Below is a small trained network, with its code and all its weights. Each question gives an input and a target symbol and asks what happens when units are switched off, that is, made to give their printed mean instead of their output.

import numpy as np


def w(rows, s, z=0):
    codes = np.array(rows[::2]) - 128.0
    scale = np.full(codes.shape[1], s)
    scale[-1] = z or s
    return codes * scale


def f(y):
    return y / 2 * (1 + np.tanh(0.7978845608 * (y + 0.044715 * y**3)))


def softmax(a):
    e = np.exp(a - a.max(-1, keepdims=True))
    return e / e.sum(-1, keepdims=True)


def log_softmax(a):
    a = a - a.max(-1, keepdims=True)
    return a - np.log(np.exp(a).sum(-1, keepdims=True))


def net(x, mask):
    ids = ['ΓΔΛΞΦαζημ'.index(c) for c in x.split()]
    T = len(ids)
    res = E[ids] + P[:T]
    r = res
    for j in range(3):
        rows = slice(4 * j, 4 * j + 4)
        q, k, v = (r @ M[0][rows].T for M in (Q, K, V))
        z = softmax(np.where(np.tri(T) > 0, q @ k.T / 4**0.5, -1e9)) @ v
        o = O[0][rows]
        res = res + np.where(mask[j], z, o[:, -1]) @ o[:, :-1]
    y = f(res @ A[0][:, :-1].T + A[0][:, -1])
    res = res + np.where(mask[3:11], y, B[0][:, -1]) @ B[0][:, :-1]
    return log_softmax(res[-1] @ U[:, :-1].T + U[:, -1])


Q, K, V, O, A, B = {}, {}, {}, {}, {}, {}
E = w([
[249,60,178],'Γ',
[63,169,134],'Δ',
[169,125,190],'Λ',
[116,185,110],'Ξ',
[185,255,86],'Φ',
[220,142,119],'α',
[2,178,165],'ζ',
[59,150,136],'η',
[170,43,207],'μ',
],0.0099)
P = w([
[104,96,5],'0',
[150,146,128],'1',
[149,196,115],'2',
[65,40,158],'3',
[171,164,163],'4',
[166,225,147],'5',
[57,42,188],'6',
[173,170,192],'7',
[181,240,175],'8',
[38,38,161],'9',
],0.013)
Q[0] = w([
[202,107,174],'head 1',
[196,182,173],'head 1',
[250,193,57],'head 1',
[147,94,78],'head 1',
[147,80,152],'head 2',
[183,133,110],'head 2',
[113,7,139],'head 2',
[232,197,157],'head 2',
[55,120,130],'head 3',
[159,154,171],'head 3',
[105,202,139],'head 3',
[183,135,39],'head 3',
],0.017)
K[0] = w([
[189,130,147],'head 1',
[131,128,194],'head 1',
[142,163,216],'head 1',
[112,99,125],'head 1',
[187,133,71],'head 2',
[164,80,168],'head 2',
[141,110,2],'head 2',
[157,167,199],'head 2',
[138,86,67],'head 3',
[161,150,186],'head 3',
[185,62,161],'head 3',
[151,172,169],'head 3',
],0.019)
V[0] = w([
[104,90,222],'head 1',
[143,170,55],'head 1',
[56,63,178],'head 1',
[119,192,95],'head 1',
[34,150,177],'head 2',
[195,151,143],'head 2',
[36,189,108],'head 2',
[114,162,185],'head 2',
[33,126,73],'head 3',
[106,3,129],'head 3',
[175,79,81],'head 3',
[91,185,157],'head 3',
],0.013)
O[0] = w([
[90,79,215,15],'head 1',
[120,115,56,222],'head 1',
[112,93,255,2],'head 1',
[149,178,93,191],'head 1',
[21,181,163,85],'head 2',
[179,130,57,156],'head 2',
[80,249,148,147],'head 2',
[76,155,119,114],'head 2',
[190,173,219,126],'head 3',
[135,80,145,111],'head 3',
[88,121,126,179],'head 3',
[170,169,89,95],'head 3',
],0.009,0.0054)
A[0] = w([
[60,99,29,89],'neuron 1',
[123,206,65,80],'neuron 2',
[53,245,152,113],'neuron 3',
[84,174,71,174],'neuron 4',
[98,113,130,254],'neuron 5',
[107,60,58,80],'neuron 6',
[254,82,106,34],'neuron 7',
[155,234,59,109],'neuron 8',
],0.0074,0.0083)
B[0] = w([
[84,171,142,171],'neuron 1',
[93,140,155,206],'neuron 2',
[119,89,110,219],'neuron 3',
[162,111,149,217],'neuron 4',
[201,106,123,178],'neuron 5',
[74,140,153,163],'neuron 6',
[6,139,140,180],'neuron 7',
[137,107,172,246],'neuron 8',
],0.012,0.014)
U = w([
[82,76,152,48],'Γ',
[142,148,198,86],'Δ',
[211,61,59,184],'Λ',
[215,190,85,255],'Ξ',
[105,234,104,68],'Φ',
[83,175,7,78],'α',
[56,168,254,65],'ζ',
[148,138,202,113],'η',
[157,55,232,45],'μ',
],0.008,0.0071)

Each question gives the input, a string of symbols that net reads in full, and the target symbol t.
The units are the heads (4 rows each of Q, K, V and O) and the neurons (one row each of A and B). Each row of codes is followed by its name. A weight is (code - 128) times the scale printed after its matrix; where a second scale follows, it is the last column's (O, A, B and U).
mask holds one flag per unit, heads first, then neurons. A switched-off unit (its flag False) gives its mean, the last column of its rows in O or B, instead of its output. The means were averaged over made-up inputs and are rounded, as every weight is.
A unit's drop is (log p(t) with every unit on - log p(t) with that unit switched off) / (log p(t) with every unit on - log p(t) with every unit switched off).
The circuit of an input: a set's keep is (log p(t) with only the set's units on - log p(t) with every unit switched off) / (log p(t) with every unit on - log p(t) with every unit switched off). Starting from all 11 units, units are removed one at a time, each time the one whose removal leaves the highest keep (on an exact tie, the one counted first), for as long as the keep stays at least 0.8.
units of the circuit, in order: the units of the circuit, biggest drop first
k most important neurons: the k neurons with the biggest drops, biggest first
which heads matter: for each layer, one digit per head in row order, 1 if its drop is at least 0.15 and else 0, layers parted by /
input Φ Ξ Λ μ Ξ Γ Ξ, target Φ: which heads matter : 100
input Ξ Ξ Ξ Γ ζ Ξ ζ ζ Λ ζ, target Ξ: which heads matter : 101
input α Λ Φ Λ Δ ζ ζ η Ξ, target ζ: units of the circuit, in order : head 2
input Λ η Ξ η Φ, target Φ: units of the circuit, in order : head 1; neuron 2; neuron 1; head 3
input α μ Γ, target α: units of the circuit, in order : head 2; neuron 7; head 3
input Γ η Δ ζ μ Ξ η Λ, target Λ: which heads matter : 111
input Ξ Ξ μ, target Λ: which heads matter : 110
input Λ ζ α Δ Ξ Γ Ξ ζ Λ Δ, target Λ: 3 most important neurons : neuron 7; neuron 2; neuron 8
input Ξ Λ Φ η Γ Φ, target α: units of the circuit, in order : head 2; head 3; neuron 7
input Λ Δ ζ Φ α Ξ Δ ζ Γ Ξ, target Λ: which heads matter : 010
input Φ Γ Φ μ Λ Γ α η Ξ Φ, target Φ: units of the circuit, in order : head 1; neuron 1; neuron 2; neuron 8
input μ η Ξ Ξ, target μ: which heads matter : 111
input Λ Δ Ξ Λ μ α Φ ζ Φ, target ζ: which heads matter : 010
input μ Λ η Λ, target μ: which heads matter : 111
input μ Γ μ μ Ξ η Γ Ξ η μ, target μ: units of the circuit, in order : head 1; head 2
input Ξ Γ Λ ζ Γ μ η Δ μ, target Λ: units of the circuit, in order : head 2
input η Γ ζ Δ Γ α, target α: units of the circuit, in order : head 2; neuron 7; head 3
input α Γ Γ η, target α: which heads matter : 110
input Λ Δ Ξ Δ Γ, target Γ: units of the circuit, in order : neuron 7; head 2
input Ξ η ζ Λ ζ Λ Δ Γ Ξ, target α: 2 most important neurons : neuron 1; neuron 8
input Ξ ζ Λ Λ α Ξ Φ, target Ξ: units of the circuit, in order : neuron 7; head 1
input Γ Ξ Ξ Φ Λ, target Λ: 2 most important neurons : neuron 2; neuron 1
input μ μ Φ Ξ Ξ Λ α Λ Γ, target α: units of the circuit, in order : head 2; head 3; neuron 7
input Γ η α Ξ μ Ξ Ξ, target Γ: which heads matter : 011
input ζ Γ Ξ η Φ Φ Γ, target ζ: which heads matter : 011
